Below are the code and all the weights of a small trained network. Each question names an input and a target symbol and asks about switching units off, where a switched-off unit gives its printed mean instead of its output.

import numpy as np


def w(rows, s, z=0):
    codes = np.array(rows[::2]) - 128.0
    scale = np.full(codes.shape[1], s)
    scale[-1] = z or s
    return codes * scale


def f(y):
    return y / 2 * (1 + np.tanh(0.7978845608 * (y + 0.044715 * y**3)))


def softmax(a):
    e = np.exp(a - a.max(-1, keepdims=True))
    return e / e.sum(-1, keepdims=True)


def log_softmax(a):
    a = a - a.max(-1, keepdims=True)
    return a - np.log(np.exp(a).sum(-1, keepdims=True))


def net(x, mask):
    ids = ['αβγδμπσφω'.index(c) for c in x.split()]
    T = len(ids)
    res = E[ids] + P[:T]
    u = 0
    for l in range(2):
        q, k, v = (res @ M[l].T for M in (Q, K, V))
        z = softmax(np.where(np.tri(T) > 0, q @ k.T / 4**0.5, -1e9)) @ v
        res = res + np.where(mask[u], z, O[l][:, -1]) @ O[l][:, :-1]
        u += 1
        y = f(res @ A[l][:, :-1].T + A[l][:, -1])
        res = res + np.where(mask[u : u + 8], y, B[l][:, -1]) @ B[l][:, :-1]
        u += 8
    return log_softmax(res[-1] @ U[:, :-1].T + U[:, -1])


Q, K, V, O, A, B = {}, {}, {}, {}, {}, {}
E = w([
[161,101,42,135,62,179],'α',
[217,125,98,97,58,144],'β',
[120,144,28,68,137,158],'γ',
[150,193,171,82,176,64],'δ',
[200,100,121,141,165,122],'μ',
[119,85,160,51,123,71],'π',
[65,134,119,208,68,163],'σ',
[103,91,108,6,136,148],'φ',
[21,146,164,91,135,171],'ω',
],0.016)
P = w([
[134,229,131,80,7,154],'0',
[124,195,123,77,75,143],'1',
[114,169,130,87,107,132],'2',
[101,133,118,107,138,113],'3',
[99,101,115,118,174,111],'4',
[76,77,120,128,211,106],'5',
[82,44,123,121,230,105],'6',
[93,33,102,112,254,115],'7',
],0.0068)
Q[0] = w([
[162,80,242,153,105,186],'0.h1',
[144,189,189,188,62,167],'0.h1',
[194,192,177,144,113,2],'0.h1',
[152,131,236,195,82,163],'0.h1',
],0.0083)
K[0] = w([
[122,169,90,82,9,171],'0.h1',
[150,201,117,164,58,132],'0.h1',
[177,129,157,133,56,90],'0.h1',
[156,171,102,156,29,181],'0.h1',
],0.012)
V[0] = w([
[179,196,181,155,105,50],'0.h1',
[121,22,223,106,158,48],'0.h1',
[147,135,18,255,157,92],'0.h1',
[149,88,85,69,76,210],'0.h1',
],0.0065)
O[0] = w([
[233,233,254,46,98,93,6],'0.h1',
[23,98,206,55,41,48,44],'0.h1',
[186,113,151,190,120,223,28],'0.h1',
[92,171,67,201,232,89,255],'0.h1',
],0.006,0.0052)
A[0] = w([
[121,138,173,125,141,63,102],'0.n1',
[116,133,94,160,110,198,166],'0.n2',
[163,222,96,51,154,124,97],'0.n3',
[117,187,90,57,158,145,147],'0.n4',
[98,171,129,209,76,170,113],'0.n5',
[254,67,141,157,150,56,254],'0.n6',
[114,82,131,149,178,165,199],'0.n7',
[50,182,110,127,98,111,174],'0.n8',
],0.0096,0.0041)
B[0] = w([
[237,80,100,110,133,158,130],'0.n1',
[143,177,62,106,144,66,228],'0.n2',
[192,85,181,155,164,114,195],'0.n3',
[163,136,161,116,193,90,254],'0.n4',
[142,171,167,143,117,3,166],'0.n5',
[44,233,147,51,153,193,143],'0.n6',
[75,159,87,204,126,132,220],'0.n7',
[102,199,195,53,154,109,214],'0.n8',
],0.0069,0.0088)
Q[1] = w([
[161,88,234,201,68,184],'1.h1',
[110,162,168,122,64,71],'1.h1',
[192,2,174,136,110,249],'1.h1',
[113,115,156,191,97,179],'1.h1',
],0.0071)
K[1] = w([
[230,168,101,78,117,112],'1.h1',
[92,192,93,84,202,138],'1.h1',
[232,192,165,112,85,110],'1.h1',
[253,140,124,87,166,89],'1.h1',
],0.0059)
V[1] = w([
[172,93,115,1,134,185],'1.h1',
[68,178,156,33,185,177],'1.h1',
[151,82,139,87,107,33],'1.h1',
[77,206,218,160,132,130],'1.h1',
],0.0075)
O[1] = w([
[129,44,92,73,137,158,95],'1.h1',
[112,64,132,190,148,161,247],'1.h1',
[124,78,105,140,156,24,117],'1.h1',
[2,163,167,190,85,161,139],'1.h1',
],0.0098,0.011)
A[1] = w([
[161,157,176,173,107,138,206],'1.n1',
[69,148,131,110,174,110,120],'1.n2',
[194,103,75,139,138,213,130],'1.n3',
[96,130,154,87,139,199,150],'1.n4',
[179,186,213,140,214,150,192],'1.n5',
[2,157,92,143,100,168,78],'1.n6',
[166,60,137,129,205,177,252],'1.n7',
[174,91,57,166,169,64,97],'1.n8',
],0.0061,0.0036)
B[1] = w([
[81,78,173,138,129,181,152],'1.n1',
[192,161,148,200,119,124,217],'1.n2',
[171,111,19,107,32,188,178],'1.n3',
[112,139,157,99,191,113,153],'1.n4',
[204,91,104,254,71,147,193],'1.n5',
[98,148,138,109,44,79,253],'1.n6',
[124,22,114,108,121,122,252],'1.n7',
[146,173,83,112,163,89,254],'1.n8',
],0.0065,0.0085)
U = w([
[109,138,123,142,99,47,3],'α',
[191,49,198,177,115,132,79],'β',
[129,109,35,75,36,123,39],'γ',
[163,79,187,59,62,83,229],'δ',
[134,79,138,98,76,254,223],'μ',
[99,102,161,77,206,72,71],'π',
[96,199,187,115,189,128,195],'σ',
[136,61,106,191,212,114,150],'φ',
[75,66,159,180,130,245,155],'ω',
],0.005,0.0042)

Each question gives the input, a string of symbols that net reads in full, and the target symbol t.
The units are the heads (4 rows each of Q, K, V and O) and the neurons (one row each of A and B). Each row of codes is followed by its name. A weight is (code - 128) times the scale printed after its matrix; where a second scale follows, it is the last column's (O, A, B and U).
mask holds one flag per unit, layer by layer, with each layer's heads first. A switched-off unit (its flag False) gives its mean, the last column of its rows in O or B, instead of its output. The means were averaged over made-up inputs and are rounded, as every weight is.
A unit's drop is (log p(t) with every unit on - log p(t) with that unit switched off) / (log p(t) with every unit on - log p(t) with every unit switched off).
The circuit of an input: a set's keep is (log p(t) with only the set's units on - log p(t) with every unit switched off) / (log p(t) with every unit on - log p(t) with every unit switched off). Starting from the 12 units with the biggest drops (on a tie, the unit counted first), units are removed one at a time, each time the one whose removal leaves the highest keep (on an exact tie, the one counted first), for as long as the keep stays at least 0.8.
circuit, biggest first: the units of the circuit, biggest drop first
most important unit: the unit with the biggest drop
k most important neurons: the k neurons with the biggest drops, biggest first
k most important neurons of layer l: the k neurons of layer l with the biggest drops, biggest first
drop of u: that unit's drop, to one decimal
input α γ γ δ γ, target δ: circuit, biggest first	0.h1; 1.h1
input γ γ γ β, target γ: circuit, biggest first	1.h1; 1.n3; 0.h1
input γ δ δ, target β: circuit, biggest first	1.n5; 0.h1; 0.n3
input ω γ γ γ σ, target α: 2 most important neurons	0.n5; 0.n2
input β γ δ β γ δ γ, target δ: circuit, biggest first	0.h1
input γ γ γ μ π ω φ, target ω: circuit, biggest first	1.h1; 1.n8
input β γ γ σ α σ γ, target σ: 3 most important neurons	0.n4; 1.n7; 1.n3
input σ δ σ φ σ ω β, target ω: 3 most important neurons of layer 0	0.n6; 0.n3; 0.n8
input β γ γ, target γ: circuit, biggest first	1.h1; 1.n3; 0.h1
input γ σ γ π γ μ σ, target σ: circuit, biggest first	1.h1; 1.n7
input φ γ γ φ ω γ γ, target ω: circuit, biggest first	1.h1; 0.n8; 0.n3
input φ φ γ σ γ ω γ ω, target ω: 3 most important neurons of layer 0	0.n5; 0.n2; 0.n8
input γ σ γ φ ω σ μ, target ω: 2 most important neurons	0.n6; 0.n2
input σ γ σ γ σ γ μ, target σ: circuit, biggest first	1.h1
input δ β σ γ γ γ μ γ, target μ: 2 most important neurons of layer 0	0.n6; 0.n5
input γ σ γ δ σ δ β, target σ: 2 most important neurons	0.n6; 1.n7
input δ γ μ π γ, target π: 2 most important neurons of layer 1	1.n5; 1.n3
input φ γ α σ δ γ γ π, target δ: 2 most important neurons of layer 0	0.n2; 0.n1
input γ μ σ γ γ β, target μ: 2 most important neurons of layer 1	1.n8; 1.n3
input φ γ γ, target φ: most important unit	0.h1
input μ γ π γ φ γ ω γ, target ω: 3 most important neurons of layer 0	0.n8; 0.n5; 0.n2
input φ α γ γ σ α, target σ: drop of 1.n3	0.1
input γ γ μ δ, target β: drop of 1.n5	0.4
input γ γ ω β, target ω: drop of 0.n6	0.3
